Each row is followed by its group and then its class within the group.
[ -4 -25  -3  -4  18 -12 -11  -2   3  14  -7  -7 -15   8  -5 -29   0 -10
  -2   0  22  18 -14  11   6  12   5  10 -16  22  -6  14   5  14  -5 -11
   6  53  11 -16  10  12   2  -1   4   9   9  13  -1  21  10 -11  -9  13
  16   4 -14   1  21  -2  16   9   0 -17  -1 -23  23   9   9  -5 -10  13
  14  -4 -10 -13  -1  -6  -2 -21] : cm.lp
[-32  28   2 -22 -19 -33   0   5 -12  -3  -3  16  -6   4  -1  15 -21   4
  15  -9  -8   1  16   2   4   7   8  -5 -12  14  12 -14  -5  -7  -3 -12
 -12  16  -3 -14  -1   5  -9  12  -5  -5   8  20 -21  -8   8   8   7 -21
   3 -16   3  13  12   4  -5  13  -1 -18  -4 -13  17 -24  12 -14 -12  -9
  12 -11  -1   4  13  -7  -7  -8] : cm.Rt
[ 34   0   3  10 -17  20  20   8  41  -2  -1  -1  -9  12  28  19  17  -5
  -8   6  -7 -12  -5 -19   0  -4   9   1  20   6  31   6  -5 -11  -4   4
   3 -35 -32 -13   4   0   0   6   7   4  27  10   1  29   0   0   1 -21
   0   8  13   6 -25  15  -4   9  10   3   0 -10 -12  -2  -7  -7  27  23
 -12  -4   7   9 -10  18   7  26] : Nf.Rr
[-39  35   7 -10 -23   9 -19   7 -38   0  -3  14 -16  12  -7  51  -8   5
   3  -6 -39  14  36 -30   4 -23   0   0   0 -17  24 -20   5 -23 -10  -6
   0  -3 -31   7 -11   0  -1  11   7   3   7  18   3 -13   1   5  22 -37
  17  -9   8   3   1   1 -14  11 -33   0   3  26  -1 -14  23  -7 -20 -19
  -5   2  11   8  14  -5  -3   9] : zd.fp
[-32   7   3   1 -13 -11  -3   4 -17   2  -9   9 -10   6 -11   1 -12  -5
   3 -23 -11  33  16  -8   4  -1   2   7 -14  10   1 -12   2  -2  -2 -14
   5  49  -2 -16  -6   8 -10  13   0  -2  14  37  -2  -3  11   7  11  -8
   1 -35  -7  -4  18   2  12  14  -7 -16   5  -7  27   7  20 -11 -25  -8
   9   4  -8   0   3  -3  -5  -5] : cm.Rt
[-61   8   5   3  -8  -7  -9   4 -12  15  27   9  -4   9 -14  10  -1   8
  -5  -7  -7  16  16  10   4   9  -1   5 -15  -5  11  -8  -2  -5  -2  17
   9  40   3  -7  -5   7   9   4   8  11   7  11   7  12  21   1  18   2
 -13   1  -9  -7  11   4   3   6 -11 -11   3  -4  16   3  23  13 -28 -15
  28 -11  -5  -1 -14  -2  -2   9] : zd.fp
[ 18  17 -13 -22 -10 -19  16  28  25   3 -12   3  -3   1  11   8 -10   4
  12  -3   9   9  -1   1  -6  -2  14   9   8  20  31   7   8 -12  -1  -4
 -13 -37 -20  -6   2  -6 -15   9  -5  -9   7   9 -36  -4  -4   9  -7 -19
   4 -11  17  13 -23  -1 -10   5   8   2   0  -8  -2   7  -6 -32  30   7
 -23 -18   0   3  20 -25  -5 -13] : Nf.lj
[  9   4   5  -7  -6   6   2  10   6   1 -17  11  -3   8   0   4   3   2
   4  -8  -1  17   3 -19  -3 -13   6  19   4  25  20 -10  -4 -10  -9 -13
  -3   5 -27 -10  -9   3 -12   9   1   7  13  21 -16  11   1   6   3 -15
   7  -1  -3   2   5  -6 -10  14  -1  -8  -5  -3  10  -2  12 -30  -3   5
 -18   3   4  -6   9  -9  -8   8] : Nf.lj
[-26  31   7   7 -10  24  -4   0 -40  -2  -5  10  -5   7  -7  43 -12  12
   3   2 -41   8  23 -29   7 -19  -5  -2  -2 -18  11 -18  -2 -14   2   0
   3   5 -10   5 -19   2  -4   6  -1  -4  12  17   6 -10  -2   2  28 -23
  -2  -2  -4   4   5  -2 -11   9 -27  -2   5  25  -3  -8  11  -3 -16 -21
 -13   1   4   6  10   5  -8   7] : zd.ff
[-21  23   3  -3  -5 -28   3   5 -14  -6  18   8  -1   9  -2   9   2  -1
   6  -5  -8  17  19  16   4   5  -3   2 -11   0  16 -10  -2   0  -5  -4
   4  30  -5  -9  -7   7  -4   1   8 -12   6  16   2   4   5  -1   5 -16
  -1   0   0 -12  21   4  12   2  -4 -13   6 -23   9   1  18   6 -19  -8
  32   2  10  -4   7  -2  -1  -4] : cm.Rt
[-51  49  -8 -12 -28 -23  -2   4 -40   4  11  20  -7  -7 -13  47  -8   6
  13  -3 -36  17  42  -8   3  -7   0  -2 -10 -17  20 -28   5 -17   2  -5
   2 -15  -9  16  -5  -4  -6  21  -1  -7   0  20  -3 -28  12  15  25 -26
  -9 -22   4 -13  11   4 -15  13 -26   4  -3   8  -1   0  24 -20 -13 -23
   5  -2  -4   9   7   1 -23   8] : zd.fp
[-38   1   2  33   1  41 -14  -5 -28   2   8  -3  -8  20 -24  16   5 -15
 -25   1 -47  -1  25 -15   0  -6  -8   6   1 -16  -4 -12   3  -2 -11  -6
  10  44 -12  -3  -8   6  15  -8  16  25   5  16  23  12  10  -2  20   3
  -7  19 -11 -14  15  -6  13  11 -20 -10  -1  -1  15   1  15  23 -31  -4
  31   7  -3  -9 -29  15   9  30] : zd.fp
[-10  17   9  -7  -6   6   4  28  -2  20 -12  13 -11  10  10  34  -6  -7
  10  -4 -10  11  10 -22   3  -3  -3   6  14  11  37  -1  -3 -13  33 -11
   2 -13 -36  -1   5   2 -11  21   2   0  16  16  -5  10   0   6  -5 -30
   1   2   5   0 -20  -3   4  11  -5  -2  -6  -9   1   8  10 -22   7  -5
 -13  -8   9  10   9 -10  -6   4] : Nf.Rr
[ -4  14   0 -10 -13 -15   6  -1  -4   4 -15   4  -5   7  -8 -16  -3  -1
  11  -6  11  26   4 -10   2  -4   3  17   1  26  21   4 -11  -8   0 -13
  -6  19 -15  -6  -5   1 -12   8  -1  -2  21  16  -6   7  -3  -2   3 -20
   7   3   0   6   8  -1  -4   8  -7 -13 -20   0  22   3  20 -16  -5  -9
 -11  -2   3   0  13   2  -5  -7] : cm.lp
[-11  32  -3 -37 -11 -42  10  16 -29   4 -14  20  -3   0  -3  20 -12   7
  18  -9 -14  28  16  -4  24  -7   5  12 -10  17  19 -14   3 -11  -2 -13
 -66  -9  -4   2   0   0 -10   7  -4  -3   9   8 -25 -10   7   6   2 -22
   7 -19  -9   9   4   2 -16   9   1  -3  -4  -7   9   3  12 -27  -3  -6
 -15  -6   1   2  32 -17  -6  -8] : cm.lp
[  6 -20   6  16   2  22  -9   6 -10   4 -26  -2  -4   6  -4  -3   1   0
  -6   2 -11   5  -7 -25   4  -3  -2   1  11  21   3   1  -4   6  -5  -3
   4  43 -10 -16 -15   6  -4  -4  -3   9  11  12   3  23  13 -11   3 -12
   4   6 -12  -2   9   4   9   5   1 -15  -2  -8  22   3  21 -19 -10  11
  -2  -2   0  -1   8 -11   5   1] : cm.lp

Each row is followed by its group and then its class within the group.
[  6  12  19  11 -18  -3 -28  -4  22  -6  25  -7 -12 -17  13 -10 -16  29
   8   9   9  -3 -20  21  -4  17   1  11  12   4 -10   6 -57  13  -7  10
  19   8  17   7  -1 -17  11  -7 -21 -14  -1  17   8   9 -13 -14  14 -57
 -18   2   8   8 -13  -6   1   4  37 -11   2  22  -2  -1 -15 -18  11  17
 -19  23 -13  17   7  -2  16 -19] : <63>.C
[-11 -19 -11 -16  -2 -20  -5   8   4  15  -1  17   9   7  -6   6  11  -4
  -8  20  13   7  -3  10   4   2 -13   1 -16   2   4   4  12 -12   8   9
 -10  19  -4  -9   1  -5  20  10  12  -5   4   0  -1   3   6   2 -14  21
  18  29  -2 -10  15  10   9  -2  -6  -5  -7  -4  12  -4   2 -27  -9 -15
  -3 -17  -6  -2  -6  24   2  -7] : <64>.S
[  0  13  10   1  -5 -10 -12  -7  10  -3   1  11   3  10   5 -10  20  19
  -1  22  -3  19   2   7  -3  16  -4  -2   4   8  -2   6  -9   4  -4   8
  21 -27   7   7  23   9  20  24   2 -12   2   5  12   7 -11   1   5   9
  -9  -7  -2   9   3  -7  -8  -8   6  -6  10   7  -5   4   5 -14  -5 -11
   5  -9   4  -8  21  -4 -16 -16] : <69>.R
[ 17  16   7  14   0  14 -19  14   8 -17  12   6  -3 -12   4  -6   3   9
  -9  14  15 -13 -25   5   2   6 -30   3  -1  -8  -6  -4 -32  10  -4  -8
   1  14   2   1 -13 -24   3 -20 -11 -10   2  -3  16   3   8 -26 -18 -40
  -3  25   7  -1 -18  -8  15   2  11  -5   7  -3  11   1 -17  -9  15  21
 -12  13 -19  23   0  12  17 -14] : <63>.N
[  0 -25 -15 -28  -9 -42   0  -7   3  16  -4  16   8  -9  -6   1  11  16
 -11  21  10   0  -7  16  -6   2  11   4   0  -3  -3  -5  22  -7  15   4
  -2  26  -1  -9  -4  -6   4 -10  17  -3   4  -5  -9  12   4  -3  -5   6
  15  28  -4  -4  13  10   9  -1  -2  -3  -8   5  11  -6   0 -30  -1 -13
  -7  -2  11   6  -3  18  15   4] : <64>.S
